M = [123 147 124 137 124 134 125 115 124 106]
M[0]: 123
M[-7]: 137
M[7]: 115
M[6]: 125

W =
[[147 105 128 128 119 128 136 125 121 124 107]
 [128 142 133 128 128 136 111 136 143 132 145]
 [109 128 130 121 102 116 122 127 102 117 104]
 [129 126 124 128 126 130 127 128 131 127 132]]
W[0,0] = 147
W[2,0] = 109
W[1,6] = 111
W[3,1] = 126
W[3,0] = 129
W[3] = [129, 126, 124, 128, 126, 130, 127, 128, 131, 127, 132]
W[:, 6] = [136, 111, 122, 127]
W[2] = [109, 128, 130, 121, 102, 116, 122, 127, 102, 117, 104]
W[1,5] = 136
W[1] = [128, 142, 133, 128, 128, 136, 111, 136, 143, 132, 145]
W[2,8] = 102
W[1,3] = 128
W[2,1] = 128
W[2,2] = 130
W[:, 7] = [125, 136, 127, 128]

B =
[[100 125 125 105 120 129]
 [127 123 122 129 118 140]
 [139 113 113 123 118 123]
 [119 114 117 111 123 123]
 [121 118 117 120 121 115]
 [130 133 132 134 137 115]
 [123 123 126 120 124 145]
 [126 118 118 122 115 141]]
B[-8][-6]: 100
B[:, -4]: [125, 122, 113, 117, 117, 132, 126, 118]
B[:, 0]: [100, 127, 139, 119, 121, 130, 123, 126]
B[-1][-6]: 126
B[0][3]: 105
B[0]: [100, 125, 125, 105, 120, 129]
B[-1][-2]: 115
B[-7]: [127, 123, 122, 129, 118, 140]
B[6][5]: 145
B[-8][-2]: 120
B[1][3]: 129
B[-2][-5]: 123
B[:, 1]: [125, 123, 113, 114, 118, 133, 123, 118]
B[3]: [119, 114, 117, 111, 123, 123]
B[-5][2]: 117
B[4]: [121, 118, 117, 120, 121, 115]
B[-7][4]: 118
B[2][-5]: 113
B[6]: [123, 123, 126, 120, 124, 145]

X =
[[127 141 118 139 114 124 121 116 123 147 147]
 [131 133 138 140 102 132 119 118 138 140 149]
 [124 151 145 153 102 129 127 122 132 144 130]
 [125 151 139 150 111 121 130 116 134 140 137]
 [126 120 118 143 113 128 129 114 123 141 140]]
X[0,0]: 127
X[1,0]: 131
X[:, 3]: [139, 140, 153, 150, 143]
X[3,5]: 121
X[4,5]: 128
X[0]: [127, 141, 118, 139, 114, 124, 121, 116, 123, 147, 147]
X[3,10]: 137
X[:, 6]: [121, 119, 127, 130, 129]
X[3,0]: 125
X[0,4]: 114
X[2,7]: 122
X[0,10]: 147
X[3,3]: 150
X[:, 10]: [147, 149, 130, 137, 140]
X[4,3]: 143
X[:, 5]: [124, 132, 129, 121, 128]
X[0,9]: 147
X[4,6]: 129

a =
[[128 114 140 123 133 136 125 145 128 140 141 129]
 [138 130 137 122 127 136 126 120 126 112 138 130]
 [124 127 130 129 125 125 131 130 132 131 128 122]
 [134 117 136 123 129 132 128 134 124 153 139 130]
 [121 135 119 134 122 118 132 123 132 127 117 123]
 [129 121 133 133 130 134 130 131 131 130 131 126]
 [122 135 117 134 125 118 129 126 129 131 116 126]
 [139 126 128 116 144 146 118 130 113 124 132 144]
 [133 122 120 123 130 128 131 122 124 154 123 135]
 [128 128 131 128 127 128 129 132 131 126 132 128]
 [120 133 116 134 127 119 128 127 130 127 114 126]
 [127 130 131 128 124 126 132 125 131 130 131 124]
 [126 133 139 132 123 128 126 133 133 112 137 121]
 [123 138 116 135 124 119 128 119 129 115 115 126]]
a[0,-12]: 128
a[-7,0]: 139
a[-13,6]: 126
a[11,11]: 124
a[-7,-10]: 128
a[-7,-4]: 113
a[:, 10]: [141, 138, 128, 139, 117, 131, 116, 132, 123, 132, 114, 131, 137, 115]
a[:, 9]: [140, 112, 131, 153, 127, 130, 131, 124, 154, 126, 127, 130, 112, 115]
a[2,4]: 125
a[-10]: [121, 135, 119, 134, 122, 118, 132, 123, 132, 127, 117, 123]
a[8,9]: 154
a[-12]: [124, 127, 130, 129, 125, 125, 131, 130, 132, 131, 128, 122]
a[:, -6]: [125, 126, 131, 128, 132, 130, 129, 118, 131, 129, 128, 132, 126, 128]
a[-8]: [122, 135, 117, 134, 125, 118, 129, 126, 129, 131, 116, 126]
a[-7,-3]: 124
a[-9,-7]: 134
a[-1]: [123, 138, 116, 135, 124, 119, 128, 119, 129, 115, 115, 126]
a[12,-8]: 123
a[0,1]: 114
a[-5,3]: 128
a[-11]: [134, 117, 136, 123, 129, 132, 128, 134, 124, 153, 139, 130]
a[:, -10]: [140, 137, 130, 136, 119, 133, 117, 128, 120, 131, 116, 131, 139, 116]
a[12,3]: 132
a[8,-12]: 133
a[1,-5]: 120
a[-6,-2]: 123
a[:, -4]: [128, 126, 132, 124, 132, 131, 129, 113, 124, 131, 130, 131, 133, 129]
a[3,9]: 153
a[2,2]: 130
a[-11,-1]: 130
a[-6,3]: 123
a[6,-3]: 131
a[-9,8]: 131
a[12,0]: 126
a[-11,-6]: 128
a[10,-1]: 126
a[-2]: [126, 133, 139, 132, 123, 128, 126, 133, 133, 112, 137, 121]
a[-10,-10]: 119

data = [149 135 133 149 119 143]
data[0]	149
data[5]	143
data[1]	135

A = [115 123 104 127 136]
A[0] => 115
A[4] => 136

arr =
148	106	100	150
152	103	151	103
112	150	106	101
114	151	107	99
114	148	109	104
116	151	108	105
102	154	111	153
arr[0][0]: 148
arr[2]: [112, 150, 106, 101]
arr[:, 1]: [106, 103, 150, 151, 148, 151, 154]
arr[3][-3]: 151
arr[:, 2]: [100, 151, 106, 107, 109, 108, 111]
arr[4][2]: 109
arr[2][-3]: 150
arr[6][3]: 153
arr[3]: [114, 151, 107, 99]
arr[-6][0]: 152

x =
[[156 138 104 124 115 115 126 115 134 129 145]
 [118 111 118 133 124 116 120 132 131 133 135]
 [135 125 103 127 127 107 134 142 139 137 134]
 [114 141 118 132 142 142 125 124 129 133 139]
 [135 120 118 130 130 115 121 138 134 135 127]
 [108 143 116 130 148 143 126 137 130 131 136]]
Indices start at 0.
row 0 col 0: 156
row 3 col 7: 124
row 0 col 6: 126
row 0 col 8: 134
row 2 col 10: 134
row 1 col 9: 133
row 3 col 0: 114
row 2 col 9: 137
row 2 col 0: 135
row 5 col 2: 116
row 0 col 9: 129
row 2 col 4: 127
row 4 col 0: 135
row 1 col 4: 124
row 4 col 9: 135
row 0 col 3: 124
row 1 col 0: 118
row 5 col 8: 130
row 1 col 6: 120
row 2 col 6: 134

m = [123, 100, 121, 136]
m[0]	123
m[1]	100
m[2]	121
